Here is a tiny trained network, its code and every weight. The questions are about switching its units off for an input and a target symbol, where a switched-off unit gives its printed mean instead of its output.

import numpy as np


def w(rows, s, z=0):
    codes = np.array(rows[::2]) - 128.0
    scale = np.full(codes.shape[1], s)
    scale[-1] = z or s
    return codes * scale


def f(y):
    return y / 2 * (1 + np.tanh(0.7978845608 * (y + 0.044715 * y**3)))


def softmax(a):
    e = np.exp(a - a.max(-1, keepdims=True))
    return e / e.sum(-1, keepdims=True)


def log_softmax(a):
    a = a - a.max(-1, keepdims=True)
    return a - np.log(np.exp(a).sum(-1, keepdims=True))


def net(x, mask):
    ids = ['Γαβδεζηλμξπστψω'.index(c) for c in x.split()]
    T = len(ids)
    res = E[ids] + P[:T]
    u = 0
    for l in range(3):
        q, k, v = (res @ M[l].T for M in (Q, K, V))
        z = softmax(np.where(np.tri(T) > 0, q @ k.T / 2**0.5, -1e9)) @ v
        res = res + np.where(mask[u], z, O[l][:, -1]) @ O[l][:, :-1]
        u += 1
        y = f(res @ A[l][:, :-1].T + A[l][:, -1])
        res = res + np.where(mask[u : u + 4], y, B[l][:, -1]) @ B[l][:, :-1]
        u += 4
    return log_softmax(res[-1] @ U[:, :-1].T + U[:, -1])


Q, K, V, O, A, B = {}, {}, {}, {}, {}, {}
E = w([
[140,146,7],'Γ',
[112,64,98],'α',
[165,49,66],'β',
[91,99,27],'δ',
[98,70,51],'ε',
[69,9,131],'ζ',
[78,67,54],'η',
[130,117,228],'λ',
[37,103,142],'μ',
[111,93,96],'ξ',
[183,209,136],'π',
[137,103,51],'σ',
[153,99,63],'τ',
[75,83,56],'ψ',
[212,75,124],'ω',
],0.012)
P = w([
[106,3,61],'0',
[184,105,128],'1',
[179,100,134],'2',
[170,96,130],'3',
[161,96,137],'4',
[170,95,121],'5',
[159,92,130],'6',
[156,94,133],'7',
[153,91,126],'8',
[161,95,128],'9',
[165,93,123],'10',
[152,93,130],'11',
],0.008)
Q[0] = w([
[64,7,114],'L0H0',
[213,39,117],'L0H0',
],0.012)
K[0] = w([
[130,5,47],'L0H0',
[25,58,107],'L0H0',
],0.012)
V[0] = w([
[245,135,142],'L0H0',
[127,181,161],'L0H0',
],0.011)
O[0] = w([
[255,107,123,103],'L0H0',
[184,204,197,1],'L0H0',
],0.0096,0.0069)
A[0] = w([
[189,2,128,4],'L0N0',
[219,146,84,100],'L0N1',
[220,151,117,79],'L0N2',
[149,146,177,23],'L0N3',
],0.0043,0.004)
B[0] = w([
[113,18,163,238],'L0N0',
[131,53,254,133],'L0N1',
[17,127,183,82],'L0N2',
[64,83,142,9],'L0N3',
],0.0059,0.0013)
Q[1] = w([
[153,53,24],'L1H0',
[236,92,1],'L1H0',
],0.0056)
K[1] = w([
[131,2,208],'L1H0',
[239,52,8],'L1H0',
],0.0042)
V[1] = w([
[67,254,75],'L1H0',
[101,151,246],'L1H0',
],0.0085)
O[1] = w([
[122,158,1,2],'L1H0',
[168,198,116,23],'L1H0',
],0.006,0.012)
A[1] = w([
[144,103,224,35],'L1N0',
[184,51,2,225],'L1N1',
[113,178,173,142],'L1N2',
[206,196,201,252],'L1N3',
],0.0074,0.0035)
B[1] = w([
[65,163,121,201],'L1N0',
[157,65,191,254],'L1N1',
[169,103,168,114],'L1N2',
[120,2,79,146],'L1N3',
],0.0084,0.0077)
Q[2] = w([
[182,187,85],'L2H0',
[158,255,129],'L2H0',
],0.0075)
K[2] = w([
[147,206,184],'L2H0',
[254,181,114],'L2H0',
],0.0061)
V[2] = w([
[154,3,219],'L2H0',
[229,106,17],'L2H0',
],0.0056)
O[2] = w([
[188,254,67,255],'L2H0',
[224,16,44,97],'L2H0',
],0.0076,0.023)
A[2] = w([
[146,101,49,52],'L2N0',
[129,214,141,12],'L2N1',
[3,78,170,4],'L2N2',
[205,41,163,241],'L2N3',
],0.0052,0.0034)
B[2] = w([
[220,74,25,96],'L2N0',
[150,134,1,189],'L2N1',
[210,190,118,139],'L2N2',
[109,139,185,254],'L2N3',
],0.0074,0.0016)
U = w([
[223,159,3,31],'Γ',
[144,92,112,144],'α',
[154,62,215,234],'β',
[115,115,44,84],'δ',
[194,66,78,102],'ε',
[1,63,213,155],'ζ',
[90,95,59,115],'η',
[129,237,230,126],'λ',
[54,188,63,105],'μ',
[137,126,75,120],'ξ',
[220,111,107,55],'π',
[182,104,61,104],'σ',
[146,93,61,86],'τ',
[114,119,54,76],'ψ',
[178,100,198,253],'ω',
],0.0079,0.0052)

Each question gives the input, a string of symbols that net reads in full, and the target symbol t.
The units are the heads (2 rows each of Q, K, V and O) and the neurons (one row each of A and B). Each row of codes is followed by its name. A weight is (code - 128) times the scale printed after its matrix; where a second scale follows, it is the last column's (O, A, B and U).
mask holds one flag per unit, layer by layer, with each layer's heads first. A switched-off unit (its flag False) gives its mean, the last column of its rows in O or B, instead of its output. The means were averaged over made-up inputs and are rounded, as every weight is.
A unit's drop is (log p(t) with every unit on - log p(t) with that unit switched off) / (log p(t) with every unit on - log p(t) with every unit switched off).
The circuit of an input: a set's keep is (log p(t) with only the set's units on - log p(t) with every unit switched off) / (log p(t) with every unit on - log p(t) with every unit switched off). Starting from the 12 units with the biggest drops (on a tie, the unit counted first), units are removed one at a time, each time the one whose removal leaves the highest keep (on an exact tie, the one counted first), for as long as the keep stays at least 0.8.
units of the circuit, in order: the units of the circuit, biggest drop first
most important unit: the unit with the biggest drop
k most important neurons: the k neurons with the biggest drops, biggest first
k most important neurons of layer l: the k neurons of layer l with the biggest drops, biggest first
drop of u: that unit's drop, to one decimal
input β ω τ, target Γ: units of the circuit, in order => [L2H0 L1N1 L0H0]
input ω τ λ ψ μ ω α Γ τ, target λ: 2 most important neurons => [L0N0 L1N3]
input β β ω μ μ, target Γ: units of the circuit, in order => [L2H0 L1N1 L0H0 L0N0]
input ω δ ω β ω β μ δ τ, target λ: most important unit => L1H0
input μ σ ω μ μ ω ξ ω Γ η, target ζ: units of the circuit, in order => [L2H0 L0H0]
input μ ω μ α, target ζ: units of the circuit, in order => [L2H0 L0H0]
input ω λ δ, target λ: 2 most important neurons of layer 0 => [L0N0 L0N1]
input ω ω ω τ λ λ β μ ω Γ ω ω, target λ: 4 most important neurons => [L1N0 L0N0 L0N1 L2N0]
input ω ω ω μ η ω β μ ω Γ, target λ: units of the circuit, in order => [L1H0 L0H0 L0N0 L2H0]
input ω δ σ λ ξ, target λ: 4 most important neurons => [L0N0 L1N0 L1N3 L0N1]
input λ λ μ ψ ω δ σ ω σ ω ω β, target β: 2 most important neurons of layer 2 => [L2N3 L2N1]
input ω τ ω ω τ ω ω ω ω β μ ψ, target λ: 4 most important neurons => [L0N0 L1N0 L0N1 L1N3]
input ω π ω λ ε, target λ: 2 most important neurons => [L0N0 L1N0]
input ζ μ ω α, target μ: most important unit => L0H0
input β τ μ ω τ ψ ω λ ω δ, target Γ: 2 most important neurons of layer 1 => [L1N1 L1N0]
input ω ω Γ ω ω β σ τ μ ω, target λ: 4 most important neurons => [L0N0 L1N0 L0N1 L2N0]
input μ α ε, target ζ: drop of L1N1 => 0.2
input ω ω η, target λ: drop of L1H0 => 1.8
input ω ω ξ ω ζ, target λ: drop of L2H0 => 0.5
input ω Γ η ξ λ α, target λ: drop of L2H0 => 0.4
input ω ω ω β, target λ: most important neuron => [L0N0]
input μ β λ ζ μ ψ ω ψ, target ζ: 2 most important neurons => [L1N1 L2N1]
